What can hang from each mark:
kavuti: labot posi simasuf
doko: gela golov simek
labot: kavuti simasuf simek tidotel
tidotel: golov labot vanu
posi: gela golov kavuti labot mazivis simek
kepi: gela labot posi
gela: simasuf
fugov: tidotel vanu
golov: doko fugov mazivis tidotel
simek: golov posi tidotel
vanu: gela kepi simasuf
mazivis: simasuf tidotel vanu

Each row was made from one small tree. The marks that hang from a mark follow it in brackets, in alphabetical order. Every link used is in the known rows. Write each row's tree.
Each row is shifted at random along 6 fixed directions that mean nothing.
Known rows:
tidotel{labot{simasuf simek{golov}} vanu{gela}}: [  80  -79   60  172 -166   80   82 -283 -461 -141  298 -153 -110 -234
 -141  517  186  166 -246 -154 -175  -85  -43 -106 -109  378  -27 -108
 -154   86 -144  189   40  100 -119  119   91  363  -39   23   41  123
  125 -173   54 -340   63 -107   74  190  314  166  102 -320   70   27
 -233   13  111  -67 -191]
simek{golov{doko{gela}} tidotel}: [  16  153 -135  207  177   79  180  -38  402  185   27 -432 -264 -271
  553  388   13 -242  241  118 -169  -87  126  196  238 -274 -310  422
   45  -60  -41   88  168 -194  109 -135  130   38  295   68  239  -15
 -342 -553  429  144  -71  309 -123  -18   57  337  121  101 -118 -350
 -185   10 -304   88  235]
tidotel{golov{doko{gela} fugov}}: [ 330   71 -309   52  238   -3   87  -20   31   35  145 -125   47  113
   26  116 -102  142  196  -84   17  -41  -97  -25  251 -288   23  103
   14  215  -85 -129  -56  265   20  -25   11   93  -70  304  -45   35
 -129 -311  -74 -113   29 -198   16  -29   45   41  346   17 -102  110
 -209   16   65 -182   18]
tidotel{golov{doko{simek} fugov} vanu{kepi{posi} simasuf}}: [-262  279  100  288   15   75  443 -138 -560  -63  374 -215  -16  117
   -8 -154   50  -67   45 -245  -70 -521 -264  203  -49  273 -107 -472
  -85  -17 -539  103  111  -11  -99   36  -34  169  -26   29 -225 -176
 -129  -99  282 -336   28 -219 -123  106  414  165  -68  -66  113  -54
   30  158  271 -283  206]
labot{kavuti{posi} tidotel{vanu}}: [  81    3 -237 -139   16  -16 -303  -68 -311   61 -193  170   15  239
  244   86 -228  316   44  328  -62  122  259  -12  195 -305  146  363
  167   58  274  -61  -24  235 -198 -139  390  283 -411   77   63  -35
    2 -445  -56  -76   22 -115  114  -56   13   52  422 -236 -425   28
 -311 -241  -19  -33 -131]
doko{golov{mazivis tidotel} simek{posi}}: [  29   42 -228  199  230  -29  246  278  292  176 -277    4   -2   43
  635  -31  -69 -234  140   96 -165  -69  -84  153   73 -341  -83  -60
 -106   53  -98  -56  214 -343  108 -222  -15   -6   19   15  -94 -141
 -385 -194  139  255 -119  309 -190   46 -353   66 -191  400  -51  130
  115  186 -104   -9  462]
kepi{gela labot{simasuf simek{golov{mazivis tidotel}}}}: [-599   12  156  -73 -446 -405 -166 -334 -232   51 -438 -223 -462  395
  487  289 -335  452   85  108  -54 -350  231  368  -52  317 -122   12
   24  -81   85  201  108  109  220 -104  238   98 -383 -300   35 -605
  206   -9   16   49 -515  -25  -55 -158   68  390 -194 -192 -255  179
  253  270   19 -285  283]
labot{kavuti simasuf simek{posi{golov}}}: [ 193 -246   63  -36 -281   41   30   76 -110  -89  -41   35  -89 -197
  -59  325  315  -30  178 -103 -619  149   -2 -196  -21 -125  173 -141
 -338  124 -304  197   55  107  -11  134   52  -71  325 -270   53  -32
   95   57   28  230 -157  -57  134  282  -47  142  -26 -367  -67  255
 -316 -111  161  173 -276]
doko{gela{simasuf} golov simek{tidotel}}: [ 473 -563 -421  187  467   84   54  317 -536 -192 -133 -126 -173  192
 -359   86 -188  298 -158 -170   93  120   56   23 -171  237  813  113
 -143  173   54 -185  -36 -293 -340  297 -410   70 -469    9 -403 -195
 -109 -380   64  398  103   15  118  580 -334    5 -295 -434   -9   98
 -252 -391  151 -597  167]
posi{labot{kavuti simek{golov{doko mazivis}} tidotel}}: [-172  137  -65  120   27  -90 -179 -171 -295  201 -244 -144 -286  214
  369  285 -212  412  101   74  108 -270  456  135  -18  -28  120  529
  130 -237  395  205  -94  149  251  -26  374  142 -319  -98   26 -457
    5 -455  123   63  -85 -118   39  -61  167  240   78 -332 -325 -212
 -105  121 -178  109  104]
fugov{tidotel{labot vanu{kepi{gela} simasuf}}}: [-285   34  117  194  -79  -95  263 -198 -587  -57  281 -273 -208 -181
  -18   68  220  -51 -286 -421 -241  -83 -293  139  -66  579 -211 -454
 -287   19 -457  232  119 -247 -214  -44  145  103  117  -84   17  -37
 -113   88  199 -290  293  -22  118  198  181   16 -365 -229  124  -94
  -12  -62  119 -335   40]
labot{simasuf simek tidotel{golov{doko fugov mazivis{vanu}}}}: [-434   94  181  304 -352   14    0 -104 -226   28  -81 -108  -32    2
  545   69  150  252   58 -416 -280 -419 -223  215 -123  149 -205 -284
 -436   -1 -301  246  208    2  271  -84   27  -24  246 -112  166 -235
 -152   23   53  -41 -127  -24  103   77  -75  268 -219   -7   -7  143
   88  217  164   46  231]
mazivis{simasuf tidotel{golov{doko fugov}} vanu{kepi{gela}}}: [ 523 -371 -144  155  223  276   35 -233 -190 -273  404  216  343  162
 -630  370  335  524 -102  121  454    1 -352 -390   61 -169  567 -210
   16  164    1 -159 -233  432 -524  446 -164  370 -537  223 -172  200
  -37 -270 -187 -306  652 -282  541  662    1 -319   30 -497  113 -212
 -395   15  353 -246 -420]
golov{doko{simek} fugov{vanu} tidotel}: [-548  111  -31  -31 -107 -534 -180 -137  -60   11 -224 -227 -239  336
  348  -94 -176  319  209 -145  -37 -516   75  330  224  165  -64  -18
  -78  -78 -318  107 -130   26   26 -139  163 -150 -192  -82 -195 -375
  -45   12 -107   91 -250 -204  162 -257   -6    3 -232 -212 -290  -46
  238  158  388 -258  363]
posi{kavuti labot{simasuf} simek{golov{mazivis{tidotel vanu}}}}: [  44 -420  229 -143 -405 -142 -235 -146   85 -222  -43 -195 -308 -282
 -229  525  262  208  166  126 -186  219  252 -196   37  -41  281  -73
  -11 -163 -138  136  -65  116  -39  139   49 -210  214 -234  190  -66
   13  266  329  363  103   30  160  170 -126 -183 -323 -795  -47 -285
 -344 -120  -22  385 -502]
doko{golov{mazivis{tidotel{vanu}}} simek}: [-157  128   65  -24   43   28 -138 -278  248  -57 -349  -86 -199   33
  624  231 -312   95  185  466    5 -272  126  206  106 -278 -238  141
  352 -174  128  -67  176 -175   -4 -332  276   42 -343  -71  162 -141
 -401 -243  228  -41 -116  202   -7 -361  100  197   66  293 -162  -49
   65  258 -142  184  149]
kavuti{posi{gela simek} simasuf}: [  60  106  348 -219  -53   62  -78 -200  -55 -269 -128 -396 -357 -371
 -278  285  352 -203  177   60 -389  -82   73 -243  214 -255   83  -30
  232 -120 -204   72 -317   48 -189  147 -172 -195   48 -219   31  -21
  128  307   37  151   80 -171  180  161  287  -29  -49 -449 -216  -45
 -313  -98   15   63 -237]
labot{kavuti simek{golov{mazivis} posi}}: [ 490 -216 -510  323  399   61  324  213 -342  -35  113  291  368  100
  -71  256  179  224  -10  -40   55  138  168 -256  -34 -283  584  168
 -104  109  107  -59 -262  243  -45  248    7  634 -324  129 -207   -9
   16 -637  -96  -22    3   -5 -146  463  153  -89  278 -276 -181   34
 -376    4  126  -79   47]
kavuti{labot{simek tidotel{golov vanu}} posi simasuf}: [-119  215  126  147  -38  161   -5  139 -166  176 -320  -18 -257   34
  522 -196  237  -67  211   96 -455    1 -204  127 -179 -213 -482  141
 -121   98   -5  214  196 -173   78 -236   86 -353   17  117  270    9
 -192  -68  -62   27  -78  141   23   66   41  375   99  433 -342  292
 -178    9 -184  -38  197]
kepi{gela posi{golov labot mazivis}}: [ 197  255  173   52   10  102  208 -289  164   23  231 -313 -208 -402
  179  532  -77 -129   19  333    2 -131  229 -150  351 -554  -66  163
  404 -283  140  150  -35   76   65  -59  249  162   -1  -28  187 -241
  -16   19  501  -68  139   84  -99  -80  222   87  -16 -386  -68 -227
 -126  143 -425   57 -167]
posi{gela mazivis simek{golov{doko} tidotel}}: [ -19 -210 -177 -356   69 -218    4   30  327 -105 -135 -420 -109  -20
 -340  402  -12   69   68  -14  -85  357  327 -171  227 -183  386    7
  252  -85   70 -414 -285  198   83  128 -212  -18  169  -67  -63  -20
  142  -38    4  440  -44   10   97   12 -324  -86  123 -452  -92 -182
 -323 -252  -65   57 -242]
simek{posi{labot{kavuti simasuf tidotel{golov{doko mazivis}}}}}: [  -3 -158  -38  -30 -187 -184  -48  108 -179  222  -83  -79 -187  221
  218   60  -13   28  156  -96 -195   51   95   97   10   22  119   10
 -271   63   52  126  106   18   84  -85  193  -10  199  -77  -72 -273
   20  -94   -1  292  -58  -15   76  247 -274  158  -66 -316 -124   59
 -145 -153  -17  -63   82]
fugov{vanu{gela kepi}}: [ -93 -110  189 -345 -131 -239 -234 -275  -72 -280  216 -155 -451   57
 -256  119 -131   70  -38  -40 -385  -50  -97  111  137  424 -251 -177
 -146   42 -304   82 -110 -155 -268  -45  258 -249  -70 -261  -89   10
  130  260 -308   51   32 -126  420    3 -167   10   24 -292   60  -63
   31 -123  413 -173  -69]
golov{doko{gela} mazivis{vanu} tidotel{labot{simasuf}}}: [  97   57 -161  381   16 -128  192  210  -99  190  130 -103  -32  -48
  318  -41  142 -128 -178 -463 -172 -199 -299  152   30  177 -213 -407
 -542  170 -413  217   19 -296  130  -75 -195  200  291  169  -85 -138
 -271   30   -8  215  112  166  -66  458 -485   74 -508 -115   38  155
  226   74  112 -280  353]
fugov{tidotel{golov{doko mazivis} labot vanu{kepi simasuf}}}: [-221  107 -366 -168  -22  -31  222  143  214  237  -92  149  246  377
  540 -228 -326  -58  249   14  -53  192 -172   91   48 -120 -399 -216
    2  193   26 -204  272  182  235 -401  258   40  -65  408  168  283
 -361 -373 -195 -188 -113   68 -194 -379 -150   73  451  726 -138  266
  112   66 -102 -100  154]
golov{fugov{tidotel} mazivis{simasuf vanu{gela}}}: [-442 -172   28   58 -143 -402   67 -225  112 -239 -191  128   95  230
  364   59   44  456   56 -191   26 -171 -187   58   86    1 -256 -429
 -154  -13 -450  124  -61  -14  -30  -91  194  -23 -191  -34   82  -80
 -112   82 -184  -94   10  -50   72   -9  113 -163 -313  177   -1   94
  275  199  202  -61   40]
kavuti{posi{gela golov labot mazivis} simasuf}: [ -85  -69 -183   -4  513   43  530  437 -146 -129 -288 -175 -152  180
  -44 -232  160    4   89  -11 -125  249  167  -53 -177 -192    4   29
   33 -138  145  122 -251  -58  297  -41  -83 -162  -31   27 -116 -173
    9  140   78  463  122  -27 -249  328  -20   -9 -237  132  -34  490
 -177 -133  -71 -326  190]
kepi{gela{simasuf} posi{labot{tidotel}}}: [-244 -410  102 -170 -399 -414  175  -76  320 -121 -366  -22   50  118
  579  179  -13 -163  236  189 -405  199   26   86  290 -356 -170 -282
   40   27 -240  -87  235   43  251 -316  202  -80  213 -288  271  -64
   -7  350  305   68 -517   86 -127 -165 -110   10  -80  -13 -246  194
   85 -127 -228  -24 -247]
vanu{gela{simasuf} kepi{posi}}: [ 386  201   54  -99   65  228  -60 -103 -106   78  444  -83 -246  177
 -210  252 -317 -108 -203   37   -7 -138  -96  -69  223   24  169  105
   19   39  100   69  -43   60 -208  176   74  -14 -433  109 -170  -78
   24 -250 -230   10  217   33  100  221 -116  -42  165 -138   40 -210
   66  -99   12 -179   13]
fugov{tidotel{labot{kavuti simek{posi}} vanu{kepi}}}: [-107  200 -375  284  233   23  255  377 -325  589   35  152  -19  393
  521 -171 -120   51 -210 -206  -23  179   47  214 -198  237 -191  107
 -317   58  317  225  271 -177  116 -368  364  191 -307  306  -35 -133
 -342 -396  -31  -61   84  282 -295  -51 -255  111  261  456 -135  245
   35  -23  -41 -285  459]
posi{gela{simasuf} kavuti mazivis simek}: [ -62  270 -387 -189  109   98  248  540  635  301 -188  -48  -63  272
  503   69 -499    8   20  171   13  332  469  -77   91 -446  -49  341
  146 -315  599  -14   -3   -9  574 -389  208   41 -155  311  206 -153
 -443 -130  303  557 -131  494 -702 -456 -449 -140  323  510 -261  205
  137 -118 -409  170  235]
vanu{gela kepi{labot posi{golov mazivis{tidotel}}} simasuf}: [-618  -30  434 -371 -304 -169  466 -372   22 -615 -100  -90 -132  137
 -118  102   -2  -73  141  146 -291 -284 -161   51   44   57 -256 -465
  262 -337 -575  -84   -4   50   71   39  222 -122 -124 -504   14 -203
  147  230   29  -38 -200 -323  109  -22  492  112 -267  145   47  110
  308  307   45  -68 -274]
simek{golov{doko fugov} tidotel}: [-231  197   -9   41   -3 -156 -126 -334  197  125  -32 -455 -326   22
  395  416 -154  191  283  122  107 -295  264  231  314 -185  -66  496
  245 -131    7   87    7  201  -35    5  287  -13  -15   52   98 -168
  -57 -606  194   23  -40   13   56 -158  295  185  115 -184 -221 -490
 -160   41 -102   54   94]
vanu{kepi{posi} simasuf}: [ 251   87   12   25   60  209  530  166   43 -155  330   54  118 -148
    3 -159  274 -548   61 -132 -449  151 -484  -26  159 -166 -172 -392
 -248  140 -471  -22  113 -148  -26    6   43 -152  253  -22   15  231
 -153  112   57   74  202   94  -24  316  -57 -158  -91  240   72   78
   -1   -6   76  -49   23]
fugov{tidotel{vanu{kepi{gela labot} simasuf}}}: [ 288  309 -130  317  129  324  446  -81   68   21  382   40  230 -612
  269  306  244 -245  -58  -17 -204  -11 -367 -277  291 -325 -217  -26
    8  -25 -202   78  132  -36  -50   49  222  286    8  205  331  330
 -374 -323  416 -458  337  132  -46  -50  318 -130  126  126 -106 -278
 -160  203 -271   -6  -25]
golov{doko fugov{vanu} tidotel}: [-521  -27   28 -163 -227 -673 -306 -141 -139   38  -72 -300 -426  306
  143 -137  -53  255   98 -330 -273 -262 -152  348  252  395 -203 -278
 -371  117 -557  150  -63   -9  -47 -112  112 -367  226  -76 -180 -293
   84  320 -215  231 -150 -176  333  -52 -363   -2 -395 -401 -116   -8
  191  -90  531 -316  246]
fugov{tidotel{vanu{simasuf}}}: [-150  372   91   10 -184  111 -122 -293  -16  214  200 -317 -358 -355
  462  246  -56  -93  -42   53 -231 -106 -127   59  236   62 -413  112
  -16  -56  -48  260  223 -191 -166 -223  425 -100  150  162  311   27
 -298 -172  272 -161  299  245   65 -251  103   91   17   42  -69 -352
  -38  -69 -149  138  142]
tidotel{golov{mazivis} labot vanu{simasuf}}: [-198   35   49  -65 -241 -132   17 -396 -645  -94  280 -237 -245   92
  -89   69 -176  180 -183 -111  -12  -73 -139  133  -80  529 -212 -472
  -23  114 -292   61  108   96 -217 -123  220  338  114  154  -91   37
   61  -53   42 -341  167  -99   32   64  254   78  -34 -237  128   -2
  -54 -132  166 -189 -113]
tidotel{golov{doko{gela} fugov} vanu{kepi{labot posi}}}: [-711  208  342 -199 -426 -427  -73 -447 -280   53 -162 -292 -471  526
  333  -63 -471  216  276  110 -166 -537   72  504   72  354 -492 -325
  242  -80 -364   82  250  106    1 -383  301  -19 -190 -234 -112 -476
   50  125  186 -219 -540 -323 -116 -475  317  492  163   -4 -174  138
  203  183  181 -315   69]
tidotel{golov{fugov} labot{kavuti simek} vanu{gela{simasuf}}}: [ 168  315 -168   68 -150   93 -104  -88 -107  327  167   98  -63  127
  222  388 -370  261  -94    6  -46  -22   52 -127   69 -132 -268  126
    3  101  114  131  296  350  138  -58  315  281 -182  404  118  141
  -94 -469   -4 -416 -115  -66 -165 -353  153  222  614  245  -87  133
  -31   31 -211   80 -201]
tidotel{golov{doko} labot{simek} vanu{kepi simasuf}}: [-186  384  -16  179  -94  202  468  166  -11  313  224  -97  -46   86
  451 -186   14 -424   72 -191 -386  -47 -334  241 -175  183 -738 -380
 -282  132 -278  123  441  -95  305 -336  153  -14  377  254  164  171
 -362  -39  156 -216  -98  153 -316 -143  -51  347  314  713  107  270
  120  145  -78   18  190]
labot{kavuti{posi} simasuf simek}: [-111  369  240  249 -189  171 -123   28 -454  227  -85 -169 -518   -2
  416  119   43    5   39  -83 -395 -296  136  262 -129  162 -191  196
 -292  -96   78  597  104 -122   72  -47  235  -39  -82 -143   91 -435
  -87  -84   95  151  -44  155  -44  143  110  378  -91 -110 -180  153
  -34   46   26   66  304]
vanu{gela kepi{labot posi{golov{fugov} mazivis}} simasuf}: [-472  207  354 -287 -210 -209  336   25  -69 -160   63 -152 -433  312
  -87 -202 -165 -207   -8 -212 -382 -158 -276  279  -25  230 -432 -475
 -221 -114 -572   90  220 -250  157   -1  113 -576   69 -271  -79 -382
  131  422 -133  347 -123 -117  -14  102 -140  247 -352  266  235  265
  486  142   45 -278  162]
doko{gela golov{mazivis} simek{posi tidotel}}: [ 256 -366 -196   89  195  -43  252  144  214 -277 -403  -27  131 -168
  212  166  -73  -94  263  116 -184  -53   94  -19   89 -399  339  -24
  195  -14 -181 -319   34 -292 -153  -10 -184  203 -179 -223 -138  -57
 -231 -346  199  264 -228   15  -51  150   27  152 -100   -7 -214   96
 -131   79 -139 -157   93]
posi{golov labot mazivis{tidotel vanu{gela kepi}} simek}: [ 365 -323 -175  279  594  215  773  231  181 -364  268   72  416 -363
 -566  341  616   99 -265  -64   57  424  -60 -540  -58 -348  348 -253
  104 -287 -131 -157 -362  138  142  339 -113  166   44  -11  -27  222
 -124  129  274    2  578  -31   30  471  -14 -586 -201 -184  287  -47
 -367  103  -49  177 -561]
fugov{tidotel{labot vanu{simasuf}}}: [-304 -192   92 -315 -438 -318 -120 -318  -43 -152 -100 -149 -141 -107
  183  153   51   -6   93  -25 -376  215 -153   23  183  163 -293 -319
  -11  132 -396  -41  171   37 -200 -260  336 -145  234  -41  251  229
  -33  145  -11 -162   -2  -51  206 -249  102  -49   -4  -42 -129    5
  -83 -196   34   38 -321]
kepi{labot{kavuti} posi}: [  54   87 -218  111  100 -219  306   60 -159  218  -20  233  -85  395
  535   24  -79  -13   75  240   10  110  134  179  156 -272 -234  183
  -18   -9   76  138  168  -14  177 -346  417  249 -311  123   81 -283
 -135 -114  188  -47 -278  214 -320  -95   -1   28  261  184 -318  259
   64   78  -95 -211  174]
posi{gela golov{mazivis tidotel} kavuti{simasuf} labot simek}: [-404  156 -352   12  372   41  515  234  124  133 -368 -272 -144   53
  173  116  -58  342   72   42  138  -43  572 -250 -112 -235   96  269
  287 -516  316  230 -282  105  664 -106   72  112 -150   31 -103 -376
 -199 -150  564  330  -29 -120 -503 -185  124 -129 -306  -60 -206  184
   12  207 -217   18  143]
kepi{gela posi{kavuti{simasuf} mazivis{vanu}}}: [ -57   48   92  209 -171  -23  311  -27  -45 -162  250  -76 -141  -92
  343  142  119 -155  -22   71 -130 -140   42   32   66 -261 -235 -222
 -126 -142 -247  298   -3 -364  -38 -182   49  202  -15  -59  189 -276
 -197  260  408  125   -1  370 -310  216 -154   94 -321 -197  -59  101
   93   23  -84 -179  109]

Which tree is each row?
[-307 -143  205  -48  -87 -147  214   61  -37 -211 -448 -229 -131   26
  133   62  232   50   53   60 -307   83  129   94  -36    7   15 -141
  138 -253   98   67 -133  102  225 -107   99   -4    1 -282   40 -234
   58  287   97  272   -4  -61   26   82  161   20 -275  -39 -175  246
 -109   16  -76    9  -52]	kavuti{posi{gela labot{simasuf simek} mazivis{tidotel}}}
[-280 -330   13   -5    0  -76  220 -130 -253 -190   30  126  -84  420
  -47    6  217  286 -142  190    2  102 -236   92 -189  336 -138 -316
 -141  -25 -146  105   80 -132 -185 -164  177   85 -353  -35  -22  -59
 -191   26   73  -74  154   67  163  290   62   -4 -247   78   -4  138
  -32    7  230 -228  -63]	mazivis{simasuf tidotel{vanu{gela kepi{posi{kavuti{labot}}}}}}
[ -89 -106   95  145  -78 -225  515 -151 -137 -233  -32   60  212 -121
   76  348  207  166  103  -39  -12 -183   34 -172  188 -398  214 -354
  110 -165 -362    0  -36  289  226  101  -74  298 -182 -146   69 -281
  104  230  355 -187 -366 -195 -218   43  385  -66 -123 -417 -170  258
   28  368   -1 -295 -118]	kepi{gela labot{simasuf} posi{golov{fugov mazivis} simek}}
[ 647 -418 -345   66  390  190  600  211  -81 -300  305   24  239 -395
 -505  282  563 -131   31    0 -175  430   14 -601  162 -546  414  -55
  -10   30 -221  -28 -220  133   53  180 -217  134  187  111  -22  205
  -15  106  417  157  237 -181  -66  453   29 -312 -123 -560  -20  148
 -512 -194  -35 -133 -425]	kepi{posi{gela golov kavuti{simasuf} labot}}
[-659  309  304  160 -342  -64  131 -415 -153   72   36 -255 -339 -197
  663  177  -63    4   76  -58 -340 -321 -216  280   26  337 -713 -392
  -40 -146 -399  355  360 -134  120 -348  388   91  234 -171  281  -90
 -329  -17  460 -433  -97  172  -49 -384  364  228 -153  203   24 -135
   74  284  -69   59  132]	fugov{tidotel{golov{mazivis} vanu{kepi{labot{simasuf}}}}}
[ 162 -135  147  139   22  163  -60 -522 -491 -259  379    1 -179  143
 -468  588   43  523 -332  180  302 -282  -47 -184  -24  278  283   17
  181 -178   -9  130 -155  259 -441  371  197  485 -583  -74 -159 -129
   37 -362    2 -432  437 -221  396  402  322 -140  -28 -532  132 -422
 -165   -7  206 -100 -469]	mazivis{tidotel{golov} vanu{gela{simasuf} kepi{labot{kavuti}}}}
[-107 -468 -353 -281   33 -351   55  170  469 -215 -289  273  230  424
  204  -84  -84  413  224  196  -61  419  103  -15  119 -484  -52 -158
  -36   74 -260 -181   18  230  126 -288  234 -213  -38  130  165   54
 -206   69  -96  369  -94    3 -126 -102 -367 -246  -27  190  -67  390
   12  -98  168   52 -258]	posi{golov{fugov mazivis{tidotel vanu}} kavuti}
[-130  -82  -17 -176 -153 -111  -33 -292  130 -115  -38  -75 -148  158
  279  143 -139  121  219  193 -120  110 -148   79  122  -70 -343 -298
   33  158 -199  -10   97  141   11 -250  213   37  135   42  123  113
 -124   -6   -2 -130  -55  116   72 -117   52   -5   98  180   20   92
  -94   33   46  123 -107]	tidotel{golov{mazivis{simasuf}}}
[ 636  203  172  283  -91  415 -192 -332 -277  -66  276  -91  -89 -660
 -115  590  387  181 -105  -74 -203 -186 -211 -351  167 -235  276  442
    9  -11   99  202 -170  175 -219  314  149  100 -111   48  227  117
   -8 -390   30 -250  481 -120  516  285  393  -53   -1 -565 -334 -384
 -482  110 -153  177 -301]	kavuti{labot{simasuf simek tidotel}}
[  72 -209 -105 -112 -132 -128  110 -104  173 -181   78    2   41   47
  164   14   50  -52  129   28 -292  270 -276   16  115 -112 -342 -480
 -142  279 -439 -122   94   36  -43 -167  114  -20  372   83  115  252
  -99  133  -97  -31   34  122   22   77 -225 -115   43  181  150  144
  -56 -134  140  128 -195]	tidotel{golov{mazivis{vanu{simasuf}}}}
[-475 -174  144   60 -259 -484   93 -226 -113    4 -282 -335 -381  207
  353  -29  230   69  148 -123 -518   19  -85  403 -119  393 -537 -271
 -112   95 -515  118   88 -123   62 -300  196 -234  332 -200  119 -162
  -27  173   57  -54 -343   68   69  -92  101  257 -168   95 -182  138
  -52  -57  112  -13 -117]	kavuti{labot{simek{tidotel{golov{doko} vanu}}}}
[  -1   66  305 -200 -209  -15   -8 -322  206 -288  158 -210 -281  -82
  -78  346 -118 -178   14  -24 -438 -163 -189  -18  246   83 -236 -191
   39  -22 -440   83  -53   36  -78  110  169 -163   23 -297   60   93
    8   37  -65  -89  -23  -65  173  -11  192  -43  -26    2   60 -177
   73   13   11  130 -328]	vanu{gela{simasuf} kepi}
[  -9 -193  114  -29  -56 -176  107 -277   68  -70  -44 -301 -239  -93
  154  481  104   26  248  318  -54  -27  315    3  159 -127  120  302
  295 -137   82   97  -77  156 -155  -41  388  153   66 -207  -26 -122
  129 -255  267   22  -12  -66  -30   77  440   14   99 -345 -137 -362
 -361  -58  -93  148 -159]	simek{golov posi{labot}}
[-412  164  174  242 -161  -80  235 -271  -37   63   35 -248  -95 -262
  486  319  179 -139   50 -146 -318 -248  -76  147   42  137 -464 -209
  -21  -91 -342  200  194  -82   78 -231  209  147  133 -129  286    3
 -270  -84  327 -410 -142   51  -58 -238  351  259   44   91  -79 -143
  -29  241 -121   17    3]	fugov{tidotel{labot{simek{golov{doko}}} vanu{kepi{gela}}}}
[-352  -40  -22  -62  228 -251  196 -140 -169 -108 -121 -299 -192  191
  -91  132   42  425   25 -123   31  -31  256   54   24   45  135  -14
  133 -173 -175   53 -214  232   71  -47  167 -135 -103  -95 -130 -296
   72  112  113   25  -18 -230  -83  -95  265 -201  -42 -220   -2  125
 -121    8  275  -64  -99]	posi{golov{fugov} simek}
[-229   83  -68   63  166 -117  344  129  224  164 -505 -249 -112  128
  564    8   44  -65  169  210 -194   71  365  191   83 -235 -228  304
  329 -232  311   90  -44   89  318 -310  315   59 -132  -58   67 -213
  -72  -96  201  131 -157   12 -306 -217  248   72  147  352 -347  169
  -41   40 -275   42  140]	kavuti{posi{gela labot{simek{tidotel}}}}
[-547  111  432   48 -226 -207 -134 -290 -338  -86 -328 -406 -667 -100
  266  128 -157  195   39 -294 -444 -470  -79  394 -107  477 -396 -237
  -73 -138 -435  282  290 -392  -87 -205  136 -318   13 -438  -18 -421
 -129  214  270   19 -174 -249  147 -205  175  504 -386  -59   -2  124
  139  152   95 -224  138]	doko{gela golov{fugov{tidotel{labot{simek} vanu{kepi}}}}}
[-318  -11  -74  -36   21 -192  164  220  -98  -47 -370  -18 -152  146
  216  -14   30  203   96 -110 -142  248  267  -36  -99 -144   27   57
  -39 -279  136   80 -144  -79  436  -96  206 -128    5 -213   84 -225
  -53  141  222  321  -53  109  -93  -44 -158 -144 -191  -57 -266  220
 -119    6 -198  106  -72]	posi{labot{kavuti{simasuf} tidotel} mazivis simek}
[ 166 -212 -400 -265   32 -164 -192  227 -211   -4  172 -118 -150  277
 -444   25 -273  255  -86   -1   90  265  203 -111   44  -33  447  -68
  -86  130 -109 -150 -145  148 -148   46 -160  -85  -89  286 -164 -146
  -13  -40  -85  471  185  -15   68  185 -622  -98 -166 -599  -24   86
 -206 -299   93 -236 -176]	posi{golov{doko{simek} tidotel{labot vanu}} kavuti mazivis}
[-378  320  184  149 -173  -22  -55 -296  118  181  -94 -420 -473 -199
  611  384   44  -36   59   91 -332 -261   51  254  105   60 -449  163
  -13 -113 -111  321  166  -99  143 -199  303  -82  238 -164  181 -207
 -139 -123  289  -30 -104  230  -28 -198  151  251  -93  105  -61 -240
   -7  186  -89  306  200]	labot{simek{golov{tidotel}}}
[ 113 -298 -301   44 -223   76  241  247  192   -9 -165  128  262   47
  362  160  120   81  240   75 -216  221  145 -126   12 -258  335  199
  -81   33  161    5   36  222   63  -42  165  231 -113   46   92   90
  -89 -401   52  209 -146  161 -178   74  -34  -75  160   76 -382  212
 -238  -40   -4   49  -13]	labot{simasuf simek{posi{kavuti} tidotel}}
[-380  -82  -30   83   22 -309  243 -193 -349  -38  -49 -308 -212  462
  237   -4  -26   71  126 -127   54 -178  116  396 -139  346 -253 -180
  -21   49 -228   57   32   38   83 -342  146  165  -43  -11  -90 -243
 -111  -24   11 -235 -228  -90  -96  -70  249  148   85  104  -10  236
   -6   50  155 -223   59]	tidotel{golov{doko{simek}} labot}
[-141  193 -181   80  -67   57  192 -156 -139  146  -13   26   19  213
  625  151 -271  248  -12  229  130  -51  203  131   -9   79 -304  252
  177  -58  402  209  106  203  116 -433  609  532 -359  259  138   80
 -173 -440  187 -372  -24  100 -344 -339  388   16  406  337 -298  242
  -58   82  -37  -92   88]	tidotel{labot{simasuf} vanu}
[ 275 -197 -337  311  246  143  318  115 -442 -312   50  182  167  -19
  -67   35  413  344   17 -148  -39   51  -44 -258 -162 -164  309  280
 -152   -4  -67  142 -323   23  -15  122   28  206 -364  115   74   39
 -158 -340   64  -42  195  -73   18  388  271 -203 -148 -204 -397  157
 -357   24   71 -197  -97]	posi{kavuti{labot{simek tidotel} simasuf}}
